Below are the code and all the weights of a small trained network. Each question names an input and a class and asks about switching units off, where a switched-off unit gives its printed mean instead of its output.

import numpy as np


def w(rows, s, z=0):
    codes = np.array(rows[::2]) - 128.0
    scale = np.full(codes.shape[1], s)
    scale[-1] = z or s
    return codes * scale


def f(y):
    return np.maximum(y, 0)


def log_softmax(a):
    a = a - a.max(-1, keepdims=True)
    return a - np.log(np.exp(a).sum(-1, keepdims=True))


def net(x, mask):
    res = np.array(x, float).reshape(1, 3) / 4 @ E
    y = f(res @ A[0][:, :-1].T + A[0][:, -1])
    res = res + np.where(mask, y, B[0][:, -1]) @ B[0][:, :-1]
    return log_softmax(res[-1] @ U[:, :-1].T + U[:, -1])


A, B = {}, {}
E = w([
[194,45,138],'x0',
[254,197,50],'x1',
[125,128,127],'x2',
],0.01)
A[0] = w([
[109,40,130,123],'N1',
[161,157,104,85],'N2',
[122,79,158,186],'N3',
[93,223,120,136],'N4',
[40,114,123,115],'N5',
[94,179,121,112],'N6',
[113,161,129,105],'N7',
[187,145,76,85],'N8',
[163,14,84,96],'N9',
[77,129,164,175],'N10',
[83,95,141,82],'N11',
[203,114,174,219],'N12',
[165,210,83,90],'N13',
[178,136,73,112],'N14',
[144,186,40,191],'N15',
[35,214,85,134],'N16',
[158,148,102,85],'N17',
[52,36,204,168],'N18',
[163,120,194,254],'N19',
[212,156,148,94],'N20',
[140,227,61,107],'N21',
[95,179,121,91],'N22',
[56,101,219,136],'N23',
[122,188,176,208],'N24',
[149,244,112,176],'N25',
[223,216,81,95],'N26',
[204,143,93,175],'N27',
[153,155,160,108],'N28',
[126,121,229,98],'N29',
[212,114,2,89],'N30',
[112,134,57,141],'N31',
[119,115,187,94],'N32',
[117,109,218,246],'N33',
[197,69,199,144],'N34',
],0.012,0.0087)
B[0] = w([
[81,157,71,181],'N1',
[57,86,153,159],'N2',
[127,174,68,190],'N3',
[184,94,10,189],'N4',
[63,174,124,180],'N5',
[180,11,2,157],'N6',
[109,26,104,141],'N7',
[109,117,130,185],'N8',
[141,4,27,180],'N9',
[124,179,131,189],'N10',
[50,141,123,158],'N11',
[152,190,67,214],'N12',
[58,137,128,199],'N13',
[62,158,148,186],'N14',
[105,190,118,233],'N15',
[186,65,4,201],'N16',
[19,111,137,154],'N17',
[99,191,112,252],'N18',
[206,232,57,219],'N19',
[39,149,139,179],'N20',
[86,138,103,211],'N21',
[105,30,82,151],'N22',
[78,168,62,218],'N23',
[248,143,92,189],'N24',
[140,164,118,230],'N25',
[43,106,95,242],'N26',
[115,191,119,224],'N27',
[97,147,155,136],'N28',
[79,107,110,162],'N29',
[58,126,115,226],'N30',
[143,146,194,159],'N31',
[45,96,112,151],'N32',
[154,178,119,226],'N33',
[135,107,9,192],'N34',
],0.0055,0.012)
U = w([
[36,156,105,39],'0',
[132,21,10,113],'1',
[144,194,86,238],'2',
[167,176,107,255],'3',
[156,137,218,76],'4',
[172,79,154,50],'5',
[104,37,160,74],'6',
[146,111,185,63],'7',
],0.013,0.0059)

Each question gives the input, the list of numbers given to net, and the class t.
The units are the neurons (one row each of A and B). Each row of codes is followed by its name. A weight is (code - 128) times the scale printed after its matrix; where a second scale follows, it is the last column's (A, B and U).
mask holds one flag per neuron, in row order. A switched-off neuron (its flag False) gives its mean, the last column of its row in B, instead of its output. The means were averaged over made-up inputs and are rounded, as every weight is.
A unit's drop is (log p(t) with every unit on - log p(t) with that unit switched off) / (log p(t) with every unit on - log p(t) with every unit switched off).
The circuit of an input: a set's keep is (log p(t) with only the set's units on - log p(t) with every unit switched off) / (log p(t) with every unit on - log p(t) with every unit switched off). Starting from the 12 units with the biggest drops (on a tie, the unit counted first), units are removed one at a time, each time the one whose removal leaves the highest keep (on an exact tie, the one counted first), for as long as the keep stays at least 0.8.
circuit, biggest first: the units of the circuit, biggest drop first
k most important neurons: the k neurons with the biggest drops, biggest first
drop of u: that unit's drop, to one decimal
input [-2,-6,-7], class 2: circuit, biggest first : [N26 N30]
input [-5,-4,-4], class 1: circuit, biggest first : [N16 N6]
input [-4,-2,1], class 1: circuit, biggest first : [N16 N27]
input [-5,-3,-7], class 2: circuit, biggest first : [N26 N24]
input [-7,-5,-8], class 2: circuit, biggest first : [N24]
input [4,-6,8], class 2: circuit, biggest first : [N26 N33]
input [5,-4,8], class 2: circuit, biggest first : [N18 N26 N19]
input [-8,6,-2], class 1: 3 most important neurons : [N16 N4 N6]
input [-3,-5,-8], class 2: 2 most important neurons : [N26 N30]
input [-3,-2,5], class 2: 2 most important neurons : [N9 N26]
input [-8,-7,2], class 1: 3 most important neurons : [N16 N6 N4]
input [-7,5,6], class 1: 2 most important neurons : [N16 N4]
input [-1,5,4], class 0: drop of N26 : 0.2
input [-5,-2,-5], class 1: drop of N16 : 0.3
input [-3,8,-8], class 0: drop of N6 : 0.0
input [-6,5,6], class 1: drop of N18 : 0.1
